Here is a tiny trained network, its code and every weight. The questions are about switching its units off for an input and a class, where a switched-off unit gives its printed mean instead of its output.

import numpy as np


def w(rows, s, z=0):
    codes = np.array(rows[::2]) - 128.0
    scale = np.full(codes.shape[1], s)
    scale[-1] = z or s
    return codes * scale


def f(y):
    return y / 2 * (1 + np.tanh(0.7978845608 * (y + 0.044715 * y**3)))


def log_softmax(a):
    a = a - a.max(-1, keepdims=True)
    return a - np.log(np.exp(a).sum(-1, keepdims=True))


def net(x, mask):
    res = np.array(x, float).reshape(1, 5) / 4 @ E
    y = f(res @ A[0][:, :-1].T + A[0][:, -1])
    res = res + np.where(mask, y, B[0][:, -1]) @ B[0][:, :-1]
    return log_softmax(res[-1] @ U[:, :-1].T + U[:, -1])


A, B = {}, {}
E = w([
[131,117,146,167,64,87,79,8,21,178],'x0',
[188,97,88,143,74,184,83,197,129,196],'x1',
[120,126,140,118,136,133,123,136,130,140],'x2',
[193,43,164,146,186,66,204,120,178,158],'x3',
[131,140,125,153,112,126,139,127,138,117],'x4',
],0.016)
A[0] = w([
[195,47,128,160,109,174,119,152,173,201,50],'n0',
[36,252,159,88,137,135,60,98,120,34,224],'n1',
[135,171,90,65,177,117,178,206,195,54,254],'n2',
[158,108,122,174,60,236,40,162,92,191,78],'n3',
[138,152,134,129,125,144,111,180,100,148,48],'n4',
[118,103,144,123,227,96,194,115,224,33,196],'n5',
[108,162,46,103,72,164,69,186,121,140,106],'n6',
[127,152,75,165,55,175,56,83,24,202,148],'n7',
[241,48,77,147,87,151,135,145,142,194,82],'n8',
[128,123,195,187,75,101,101,24,31,191,157],'n9',
[82,105,226,193,150,73,189,42,92,152,122],'n10',
[144,106,170,126,165,133,150,90,61,89,22],'n11',
[161,186,69,71,85,165,101,208,214,139,229],'n12',
],0.011,0.007)
B[0] = w([
[75,200,142,41,30,69,76,98,100,16,181],'n0',
[67,195,239,16,78,167,97,172,41,50,225],'n1',
[119,169,158,194,213,209,191,189,135,100,235],'n2',
[179,48,105,110,74,206,175,177,211,219,209],'n3',
[89,117,84,125,169,188,151,87,138,189,141],'n4',
[159,74,169,82,149,155,245,177,234,203,243],'n5',
[173,139,63,223,197,151,120,84,134,117,187],'n6',
[154,81,98,78,43,237,144,188,160,223,241],'n7',
[33,166,220,86,83,114,112,178,54,47,193],'n8',
[140,68,190,57,90,67,111,50,113,222,251],'n9',
[129,88,137,63,123,52,105,41,175,178,214],'n10',
[140,93,149,192,160,136,153,32,78,178,151],'n11',
[101,147,122,206,254,205,85,221,61,35,206],'n12',
],0.0098,0.029)
U = w([
[92,208,180,91,156,163,149,185,87,32,250],'0',
[182,87,89,97,143,190,210,169,189,185,222],'1',
[83,151,168,71,57,138,68,96,54,126,121],'2',
[170,75,131,140,185,30,147,50,134,164,1],'3',
[164,173,10,215,185,220,58,168,97,84,68],'4',
],0.012,0.0069)

Each question gives the input, the list of numbers given to net, and the class t.
The units are the neurons (one row each of A and B). Each row of codes is followed by its name. A weight is (code - 128) times the scale printed after its matrix; where a second scale follows, it is the last column's (A, B and U).
mask holds one flag per neuron, in row order. A switched-off neuron (its flag False) gives its mean, the last column of its row in B, instead of its output. The means were averaged over made-up inputs and are rounded, as every weight is.
A unit's drop is (log p(t) with every unit on - log p(t) with that unit switched off) / (log p(t) with every unit on - log p(t) with every unit switched off).
The circuit of an input: a set's keep is (log p(t) with only the set's units on - log p(t) with every unit switched off) / (log p(t) with every unit on - log p(t) with every unit switched off). Starting from the 12 units with the biggest drops (on a tie, the unit counted first), units are removed one at a time, each time the one whose removal leaves the highest keep (on an exact tie, the one counted first), for as long as the keep stays at least 0.8.
units of the circuit, in order: the units of the circuit, biggest drop first
unit that matters most: the unit with the biggest drop
top k neurons: the k neurons with the biggest drops, biggest first
drop of u: that unit's drop, to one decimal
input [1,-6,-7,-6,-7], class 2: units of the circuit, in order : n2
input [7,1,1,-5,-4], class 1: top 3 neurons : n7; n3; n8
input [8,2,7,0,8], class 1: top 2 neurons : n7; n1
input [-3,8,-2,0,8], class 4: top 3 neurons : n1; n6; n12
input [0,4,0,-5,-5], class 4: top 2 neurons : n5; n12
input [3,8,-4,1,2], class 2: top 4 neurons : n8; n0; n5; n2
input [-5,-2,1,0,3], class 0: top 2 neurons : n7; n3
input [-8,5,-1,0,1], class 4: top 3 neurons : n1; n12; n6
input [1,-8,0,5,6], class 3: top 2 neurons : n10; n7
input [3,-1,8,1,1], class 3: top 2 neurons : n1; n8
input [4,0,-7,-1,1], class 2: top 3 neurons : n5; n2; n9
input [5,1,-5,-7,1], class 1: top 3 neurons : n7; n3; n8
input [3,2,5,-8,8], class 1: top 2 neurons : n3; n7
input [4,-1,3,-1,-1], class 2: unit that matters most : n5
input [6,6,2,-6,1], class 1: drop of n8 : 0.0
input [5,2,6,-5,-8], class 1: drop of n7 : 0.1
input [-6,0,-8,-6,8], class 0: drop of n1 : 5.7
input [2,0,-5,7,-2], class 3: drop of n1 : 0.4
input [-5,5,4,0,3], class 4: top 2 neurons : n1; n12
input [-4,-7,7,-1,3], class 0: top neuron : n1
